Here is a tiny trained network, its code and every weight. The questions are about switching its units off for an input and a class, where a switched-off unit gives its printed mean instead of its output.

import numpy as np


def w(rows, s, z=0):
    codes = np.array(rows[::2]) - 128.0
    scale = np.full(codes.shape[1], s)
    scale[-1] = z or s
    return codes * scale


def norm(h):
    return h / np.sqrt((h * h).mean(-1, keepdims=True) + 1e-5)


def f(y):
    return np.maximum(y, 0)


def log_softmax(a):
    a = a - a.max(-1, keepdims=True)
    return a - np.log(np.exp(a).sum(-1, keepdims=True))


def net(x, mask):
    res = np.array(x, float).reshape(1, 7) / 4 @ E
    u = 0
    for l in range(4):
        y = f(norm(res) @ A[l][:, :-1].T + A[l][:, -1])
        res = res + np.where(mask[u : u + 5], y, B[l][:, -1]) @ B[l][:, :-1]
        u += 5
    return log_softmax(norm(res)[-1] @ U[:, :-1].T + U[:, -1])


A, B = {}, {}
E = w([
[143,126,102,131,119,127,165,121,125,108],'x0',
[116,123,192,195,85,143,174,68,88,15],'x1',
[72,55,134,123,193,75,254,138,133,123],'x2',
[154,172,150,137,120,97,92,94,152,132],'x3',
[178,166,40,137,144,160,121,144,87,111],'x4',
[93,177,118,225,71,81,186,103,205,127],'x5',
[216,116,73,77,89,162,139,116,189,142],'x6',
],0.0019)
A[0] = w([
[126,115,75,68,155,179,74,211,162,170,177],'L0N0',
[108,92,204,86,153,91,35,145,131,173,6],'L0N1',
[159,119,113,5,154,183,119,94,68,114,131],'L0N2',
[48,99,192,60,192,142,24,112,124,168,22],'L0N3',
[120,47,109,81,148,134,181,99,85,110,58],'L0N4',
],0.0024,0.0016)
B[0] = w([
[141,170,184,158,135,95,136,113,119,92,255],'L0N0',
[132,134,253,114,103,133,88,142,102,185,179],'L0N1',
[85,126,136,173,107,136,134,147,153,146,224],'L0N2',
[142,148,209,94,77,133,94,174,119,183,201],'L0N3',
[156,136,119,79,108,137,192,113,126,124,178],'L0N4',
],0.0044,0.0021)
A[1] = w([
[152,149,125,152,116,174,101,112,71,132,11],'L1N0',
[58,108,66,128,133,112,108,135,150,169,40],'L1N1',
[205,149,82,105,99,158,67,109,193,117,22],'L1N2',
[119,108,83,57,220,129,114,177,64,224,49],'L1N3',
[70,133,149,96,255,107,154,154,103,143,27],'L1N4',
],0.003,0.0013)
B[1] = w([
[87,98,74,104,172,189,80,180,174,92,176],'L1N0',
[16,167,61,107,130,134,149,211,64,233,150],'L1N1',
[196,157,63,187,194,71,99,60,181,229,243],'L1N2',
[186,208,151,177,168,53,135,185,75,58,249],'L1N3',
[252,142,21,84,127,50,122,147,102,125,241],'L1N4',
],0.0031,0.0015)
A[2] = w([
[93,107,162,172,105,97,143,63,138,87,16],'L2N0',
[177,176,107,173,138,119,49,111,131,119,143],'L2N1',
[119,112,81,139,106,207,46,127,87,73,5],'L2N2',
[137,4,101,56,138,156,180,111,131,110,56],'L2N3',
[141,135,101,102,113,207,69,121,84,97,65],'L2N4',
],0.0037,0.0013)
B[2] = w([
[177,157,137,214,203,50,130,121,155,100,189],'L2N0',
[98,51,120,87,91,156,134,101,113,122,252],'L2N1',
[43,227,144,47,218,183,150,151,118,60,169],'L2N2',
[143,25,168,158,2,232,171,155,64,55,178],'L2N3',
[41,161,120,120,169,149,166,126,202,112,172],'L2N4',
],0.0047,0.0028)
A[3] = w([
[231,163,35,122,78,182,42,49,203,186,12],'L3N0',
[53,160,103,106,145,233,93,128,112,59,27],'L3N1',
[89,145,159,214,255,104,149,61,107,35,196],'L3N2',
[84,220,154,125,40,190,88,89,212,77,155],'L3N3',
[59,131,67,137,120,133,141,104,180,249,195],'L3N4',
],0.0029,0.0011)
B[3] = w([
[177,29,91,150,161,167,65,3,24,109,229],'L3N0',
[59,197,133,73,169,202,136,121,191,90,194],'L3N1',
[173,168,137,127,103,108,105,111,225,151,251],'L3N2',
[137,122,80,85,220,124,148,148,119,119,236],'L3N3',
[57,105,91,150,67,187,92,131,84,163,190],'L3N4',
],0.0048,0.0028)
U = w([
[192,155,65,89,202,35,164,201,64,117,52],'0',
[159,183,170,238,116,30,150,71,234,84,108],'1',
[147,33,161,142,31,187,222,152,100,53,148],'2',
[8,130,55,181,60,115,143,165,136,211,8],'3',
[121,130,254,71,111,113,35,175,93,205,168],'4',
[49,223,121,69,201,212,105,116,180,44,151],'5',
[172,58,45,145,139,172,46,9,71,151,236],'6',
],0.0092,0.0014)

Each question gives the input, the list of numbers given to net, and the class t.
The units are the neurons (one row each of A and B). Each row of codes is followed by its name. A weight is (code - 128) times the scale printed after its matrix; where a second scale follows, it is the last column's (A, B and U).
mask holds one flag per neuron, layer by layer. A switched-off neuron (its flag False) gives its mean, the last column of its row in B, instead of its output. The means were averaged over made-up inputs and are rounded, as every weight is.
A unit's drop is (log p(t) with every unit on - log p(t) with that unit switched off) / (log p(t) with every unit on - log p(t) with every unit switched off).
The circuit of an input: a set's keep is (log p(t) with only the set's units on - log p(t) with every unit switched off) / (log p(t) with every unit on - log p(t) with every unit switched off). Starting from the 12 units with the biggest drops (on a tie, the unit counted first), units are removed one at a time, each time the one whose removal leaves the highest keep (on an exact tie, the one counted first), for as long as the keep stays at least 0.8.
units of the circuit, in order: the units of the circuit, biggest drop first
top k neurons: the k neurons with the biggest drops, biggest first
k most important neurons of layer l: the k neurons of layer l with the biggest drops, biggest first
drop of u: that unit's drop, to one decimal
input [-5,2,5,2,-1,0,-7], class 1: units of the circuit, in order -> L3N2
input [0,-4,6,0,-8,4,8], class 2: units of the circuit, in order -> L2N3; L1N2
input [-7,-5,6,-6,-3,1,6], class 2: 3 most important neurons of layer 2 -> L2N3; L2N0; L2N2
input [0,-3,-1,0,-5,3,1], class 3: 2 most important neurons of layer 0 -> L0N3; L0N0
input [4,0,-5,6,-4,0,-4], class 4: top 2 neurons -> L3N0; L0N1
input [-2,3,-7,8,6,6,0], class 6: top 2 neurons -> L1N2; L3N0
input [-4,-7,0,4,-4,5,2], class 6: top 2 neurons -> L3N0; L0N2
input [-1,-2,0,-6,3,-5,3], class 0: top 3 neurons -> L1N3; L2N2; L2N3
input [-6,-4,1,-7,2,3,-1], class 0: 2 most important neurons of layer 1 -> L1N4; L1N3
input [-2,5,1,-7,4,-7,0], class 5: top 3 neurons -> L2N2; L3N1; L2N4
input [6,-5,2,-4,-6,-1,1], class 0: top 3 neurons -> L1N3; L1N4; L2N1
input [8,5,0,-3,7,0,7], class 5: top 2 neurons -> L2N2; L1N4
input [8,6,-5,-5,1,0,-8], class 5: drop of L2N2 -> 0.2
input [-4,6,-8,-5,-4,-1,6], class 5: units of the circuit, in order -> L2N2
input [7,1,2,-4,8,-1,4], class 2: drop of L2N3 -> 0.3
input [3,3,7,-2,7,5,-6], class 1: drop of L1N2 -> 0.0
input [3,-4,-1,-1,3,-1,-2], class 0: 2 most important neurons of layer 3 -> L3N0; L3N4
input [5,0,6,-3,-8,2,-7], class 1: 2 most important neurons of layer 2 -> L2N0; L2N1
